Below are the code and all the weights of a small trained network. Each question names an input and a target symbol and asks about switching units off, where a switched-off unit gives its printed mean instead of its output.

import numpy as np


def w(rows, s, z=0):
    codes = np.array(rows[::2]) - 128.0
    scale = np.full(codes.shape[1], s)
    scale[-1] = z or s
    return codes * scale


def f(y):
    return np.maximum(y, 0)


def softmax(a):
    e = np.exp(a - a.max(-1, keepdims=True))
    return e / e.sum(-1, keepdims=True)


def log_softmax(a):
    a = a - a.max(-1, keepdims=True)
    return a - np.log(np.exp(a).sum(-1, keepdims=True))


def net(x, mask):
    ids = ['αβγδεζηθμξπτφψω'.index(c) for c in x.split()]
    T = len(ids)
    res = E[ids] + P[:T]
    u = 0
    for l in range(2):
        r = res
        for j in range(3):
            rows = slice(2 * j, 2 * j + 2)
            q, k, v = (r @ M[l][rows].T for M in (Q, K, V))
            z = softmax(np.where(np.tri(T) > 0, q @ k.T / 2**0.5, -1e9)) @ v
            o = O[l][rows]
            res = res + np.where(mask[u + j], z, o[:, -1]) @ o[:, :-1]
        u += 3
        y = f(res @ A[l][:, :-1].T + A[l][:, -1])
        res = res + np.where(mask[u : u + 4], y, B[l][:, -1]) @ B[l][:, :-1]
        u += 4
    return log_softmax(res[-1] @ U[:, :-1].T + U[:, -1])


Q, K, V, O, A, B = {}, {}, {}, {}, {}, {}
E = w([
[73,18,164],'α',
[189,207,188],'β',
[168,97,100],'γ',
[153,154,39],'δ',
[114,168,63],'ε',
[8,161,90],'ζ',
[136,29,137],'η',
[88,96,48],'θ',
[227,59,143],'μ',
[185,164,54],'ξ',
[67,86,232],'π',
[105,119,221],'τ',
[34,131,186],'φ',
[118,20,133],'ψ',
[228,142,71],'ω',
],0.016)
P = w([
[105,99,81],'0',
[91,110,98],'1',
[115,94,81],'2',
[101,130,99],'3',
[86,156,125],'4',
[88,156,90],'5',
[85,171,123],'6',
[68,160,120],'7',
[161,37,4],'8',
],0.0014)
Q[0] = w([
[205,30,3],'L0H1',
[83,225,70],'L0H1',
[134,125,89],'L0H2',
[200,134,151],'L0H2',
[96,145,231],'L0H3',
[213,121,105],'L0H3',
],0.018)
K[0] = w([
[186,45,6],'L0H1',
[85,244,47],'L0H1',
[103,141,123],'L0H2',
[129,192,77],'L0H2',
[78,233,137],'L0H3',
[228,140,177],'L0H3',
],0.016)
V[0] = w([
[150,71,1],'L0H1',
[122,123,113],'L0H1',
[129,131,113],'L0H2',
[131,122,141],'L0H2',
[130,133,140],'L0H3',
[142,98,127],'L0H3',
],0.009)
O[0] = w([
[57,254,226,252],'L0H1',
[123,139,140,134],'L0H1',
[138,122,131,132],'L0H2',
[118,135,128,128],'L0H2',
[128,126,137,122],'L0H3',
[105,170,158,184],'L0H3',
],0.01,0.0027)
A[0] = w([
[189,137,168,234],'L0N1',
[103,91,118,53],'L0N2',
[248,198,124,4],'L0N3',
[205,85,176,190],'L0N4',
],0.017,0.0047)
B[0] = w([
[155,153,2,241],'L0N1',
[183,116,130,168],'L0N2',
[156,47,241,238],'L0N3',
[54,199,216,254],'L0N4',
],0.02,0.0071)
Q[1] = w([
[196,71,125],'L1H1',
[164,122,72],'L1H1',
[5,109,152],'L1H2',
[214,188,116],'L1H2',
[165,106,14],'L1H3',
[99,103,147],'L1H3',
],0.025)
K[1] = w([
[117,43,139],'L1H1',
[73,73,185],'L1H1',
[147,160,6],'L1H2',
[107,166,201],'L1H2',
[194,255,135],'L1H3',
[136,145,88],'L1H3',
],0.024)
V[1] = w([
[182,92,53],'L1H1',
[36,40,215],'L1H1',
[253,231,39],'L1H2',
[122,174,103],'L1H2',
[154,163,81],'L1H3',
[159,184,121],'L1H3',
],0.0044)
O[1] = w([
[156,84,14,1],'L1H1',
[186,153,210,162],'L1H1',
[252,117,162,75],'L1H2',
[127,161,141,146],'L1H2',
[127,158,179,44],'L1H3',
[86,168,165,89],'L1H3',
],0.0042,0.0036)
A[1] = w([
[20,73,124,158],'L1N1',
[26,9,134,5],'L1N2',
[116,10,103,48],'L1N3',
[87,158,82,235],'L1N4',
],0.014,0.0017)
B[1] = w([
[59,65,108,255],'L1N1',
[249,83,89,232],'L1N2',
[126,216,86,202],'L1N3',
[145,145,56,201],'L1N4',
],0.016,0.006)
U = w([
[175,50,137,132],'α',
[163,89,235,2],'β',
[150,169,101,141],'γ',
[147,150,154,234],'δ',
[152,215,75,172],'ε',
[94,89,74,111],'ζ',
[98,93,129,212],'η',
[61,136,107,122],'θ',
[131,219,188,74],'μ',
[194,110,180,170],'ξ',
[124,36,191,84],'π',
[50,98,173,78],'τ',
[216,117,80,127],'φ',
[132,56,155,176],'ψ',
[254,168,158,101],'ω',
],0.0096,0.0069)

Each question gives the input, a string of symbols that net reads in full, and the target symbol t.
The units are the heads (2 rows each of Q, K, V and O) and the neurons (one row each of A and B). Each row of codes is followed by its name. A weight is (code - 128) times the scale printed after its matrix; where a second scale follows, it is the last column's (O, A, B and U).
mask holds one flag per unit, layer by layer, with each layer's heads first. A switched-off unit (its flag False) gives its mean, the last column of its rows in O or B, instead of its output. The means were averaged over made-up inputs and are rounded, as every weight is.
A unit's drop is (log p(t) with every unit on - log p(t) with that unit switched off) / (log p(t) with every unit on - log p(t) with every unit switched off).
The circuit of an input: a set's keep is (log p(t) with only the set's units on - log p(t) with every unit switched off) / (log p(t) with every unit on - log p(t) with every unit switched off). Starting from the 12 units with the biggest drops (on a tie, the unit counted first), units are removed one at a time, each time the one whose removal leaves the highest keep (on an exact tie, the one counted first), for as long as the keep stays at least 0.8.
circuit, biggest first: the units of the circuit, biggest drop first
unit that matters most: the unit with the biggest drop
top k neurons: the k neurons with the biggest drops, biggest first
k most important neurons of layer l: the k neurons of layer l with the biggest drops, biggest first
heads that matter: for each layer, one digit per head in row order, 1 if its drop is at least 0.15 and else 0, layers parted by /
drop of u: that unit's drop, to one decimal
input α ζ ω ζ μ α φ θ, target θ: 2 most important neurons of layer 1 => (L1N2, L1N1)
input μ τ τ, target τ: circuit, biggest first => (L0N4, L0H1, L1N1)
input α ε φ, target φ: top neuron => (L0N4)
input α ω α, target α: top 3 neurons => (L1N2, L0N3, L0N1)
input φ μ ψ ψ α τ, target τ: top 4 neurons => (L0N4, L0N3, L1N1, L0N1)
input φ τ β ψ φ π π, target π: 3 most important neurons of layer 1 => (L1N1, L1N2, L1N3)
input ε ω ψ τ τ π α ω ζ, target ζ: top 4 neurons => (L0N1, L0N3, L1N1, L0N4)
input μ γ ε δ μ ε μ φ, target ω: 2 most important neurons of layer 0 => (L0N1, L0N2)
input ε η ζ, target ζ: top 3 neurons => (L0N3, L0N1, L1N1)
input ε φ α μ δ ζ ζ θ, target θ: top 3 neurons => (L0N3, L0N1, L1N1)
input μ δ ζ θ φ β, target β: top 2 neurons => (L0N3, L0N4)
input η η μ δ ω, target ω: top 2 neurons => (L0N4, L0N3)
input ζ ε ω μ τ ε α β γ, target ε: heads that matter => 000 / 010
input π φ θ φ, target φ: unit that matters most => L0H1
input φ β γ, target ε: drop of L0N3 => 1.1
input ξ ω ε ξ ε φ ψ γ α, target φ: drop of L0N1 => 0.6
input ψ τ π π, target π: drop of L1N1 => 0.7
